Below is a small trained network, with its code and all its weights. Each question gives an input and a class and asks what happens when units are switched off, that is, made to give their printed mean instead of their output.

import numpy as np


def w(rows, s, z=0):
    codes = np.array(rows[::2]) - 128.0
    scale = np.full(codes.shape[1], s)
    scale[-1] = z or s
    return codes * scale


def f(y):
    return y / 2 * (1 + np.tanh(0.7978845608 * (y + 0.044715 * y**3)))


def log_softmax(a):
    a = a - a.max(-1, keepdims=True)
    return a - np.log(np.exp(a).sum(-1, keepdims=True))


def net(x, mask):
    res = np.array(x, float).reshape(1, 6) / 4 @ E
    y = f(res @ A[0][:, :-1].T + A[0][:, -1])
    res = res + np.where(mask, y, B[0][:, -1]) @ B[0][:, :-1]
    return log_softmax(res[-1] @ U[:, :-1].T + U[:, -1])


A, B = {}, {}
E = w([
[130,129,130],'x0',
[128,127,128],'x1',
[148,208,5],'x2',
[194,253,198],'x3',
[242,70,108],'x4',
[128,130,129],'x5',
],0.0065)
A[0] = w([
[108,49,61,62],'n1',
[95,82,89,63],'n2',
[90,205,91,136],'n3',
[134,46,227,85],'n4',
[108,85,211,76],'n5',
[106,115,245,154],'n6',
[111,126,124,254],'n7',
[125,123,124,211],'n8',
[32,37,64,90],'n9',
[152,89,173,46],'n10',
[106,45,89,126],'n11',
[157,189,151,67],'n12',
[176,129,86,84],'n13',
[113,98,123,147],'n14',
[243,59,137,70],'n15',
[65,167,108,212],'n16',
[254,102,72,98],'n17',
[128,127,143,230],'n18',
[121,169,10,22],'n19',
[177,179,180,41],'n20',
[152,169,65,60],'n21',
[3,190,144,70],'n22',
[124,156,80,103],'n23',
],0.012,0.0076)
B[0] = w([
[128,206,162,177],'n1',
[121,199,152,143],'n2',
[129,113,118,208],'n3',
[85,128,50,223],'n4',
[74,132,53,182],'n5',
[141,160,71,252],'n6',
[201,37,112,254],'n7',
[189,84,104,199],'n8',
[151,216,161,234],'n9',
[60,137,121,133],'n10',
[160,186,159,202],'n11',
[114,232,120,153],'n12',
[71,93,125,131],'n13',
[144,141,124,155],'n14',
[79,91,170,184],'n15',
[147,64,128,244],'n16',
[86,62,158,186],'n17',
[182,118,108,225],'n18',
[67,158,82,173],'n19',
[115,255,166,153],'n20',
[73,171,97,147],'n21',
[92,70,199,211],'n22',
[112,120,108,146],'n23',
],0.01,0.0065)
U = w([
[17,167,3,85],'0',
[136,241,212,127],'1',
[168,116,122,199],'2',
[168,117,122,194],'3',
[168,115,127,177],'4',
[15,70,253,126],'5',
[159,119,130,9],'6',
],0.013,0.014)

Each question gives the input, the list of numbers given to net, and the class t.
The units are the neurons (one row each of A and B). Each row of codes is followed by its name. A weight is (code - 128) times the scale printed after its matrix; where a second scale follows, it is the last column's (A, B and U).
mask holds one flag per neuron, in row order. A switched-off neuron (its flag False) gives its mean, the last column of its row in B, instead of its output. The means were averaged over made-up inputs and are rounded, as every weight is.
A unit's drop is (log p(t) with every unit on - log p(t) with that unit switched off) / (log p(t) with every unit on - log p(t) with every unit switched off).
The circuit of an input: a set's keep is (log p(t) with only the set's units on - log p(t) with every unit switched off) / (log p(t) with every unit on - log p(t) with every unit switched off). Starting from the 12 units with the biggest drops (on a tie, the unit counted first), units are removed one at a time, each time the one whose removal leaves the highest keep (on an exact tie, the one counted first), for as long as the keep stays at least 0.8.
units of the circuit, in order: the units of the circuit, biggest drop first
most important unit: the unit with the biggest drop
top k neurons: the k neurons with the biggest drops, biggest first
drop of u: that unit's drop, to one decimal
input [-5,-6,2,6,4,-1], class 1: units of the circuit, in order => n20
input [2,2,-7,4,-7,-6], class 0: units of the circuit, in order => n6, n5
input [1,0,-6,-8,2,1], class 1: top 3 neurons => n9, n11, n1
input [4,4,7,7,-1,-5], class 0: units of the circuit, in order => n21, n19
input [3,4,-8,1,3,-2], class 0: units of the circuit, in order => n4, n5
input [-3,-4,5,-7,-8,-6], class 5: top 3 neurons => n22, n16, n6
input [-8,5,7,-8,3,3], class 1: units of the circuit, in order => n9, n1
input [-5,-5,-1,-3,8,-6], class 5: units of the circuit, in order => n15, n17
input [1,-7,-6,6,8,-6], class 5: top 2 neurons => n15, n17
input [2,3,8,7,-6,5], class 0: top 3 neurons => n19, n21, n9
input [0,-6,8,7,-2,-3], class 0: top 2 neurons => n19, n21
input [2,3,-4,-2,7,1], class 5: top 2 neurons => n15, n17
input [8,6,-8,1,3,-7], class 0: top 2 neurons => n4, n5
input [-7,4,3,0,-8,-4], class 5: most important unit => n22
input [5,-3,2,0,-7,-5], class 5: top 2 neurons => n22, n6
input [-2,1,0,8,3,-4], class 1: top 2 neurons => n20, n12
input [5,5,-7,-4,8,5], class 5: top 3 neurons => n15, n17, n10
input [-2,-7,-4,1,8,3], class 5: top 2 neurons => n15, n17
input [-2,-4,6,-4,8,-7], class 5: top 2 neurons => n17, n15
input [6,-4,-2,8,5,-4], class 1: most important unit => n20
input [-8,-5,-6,-6,-7,-7], class 2: drop of n19 => 0.1
input [5,3,-7,2,6,-1], class 0: drop of n4 => 0.4
input [-5,2,3,1,-7,3], class 5: drop of n20 => 0.0
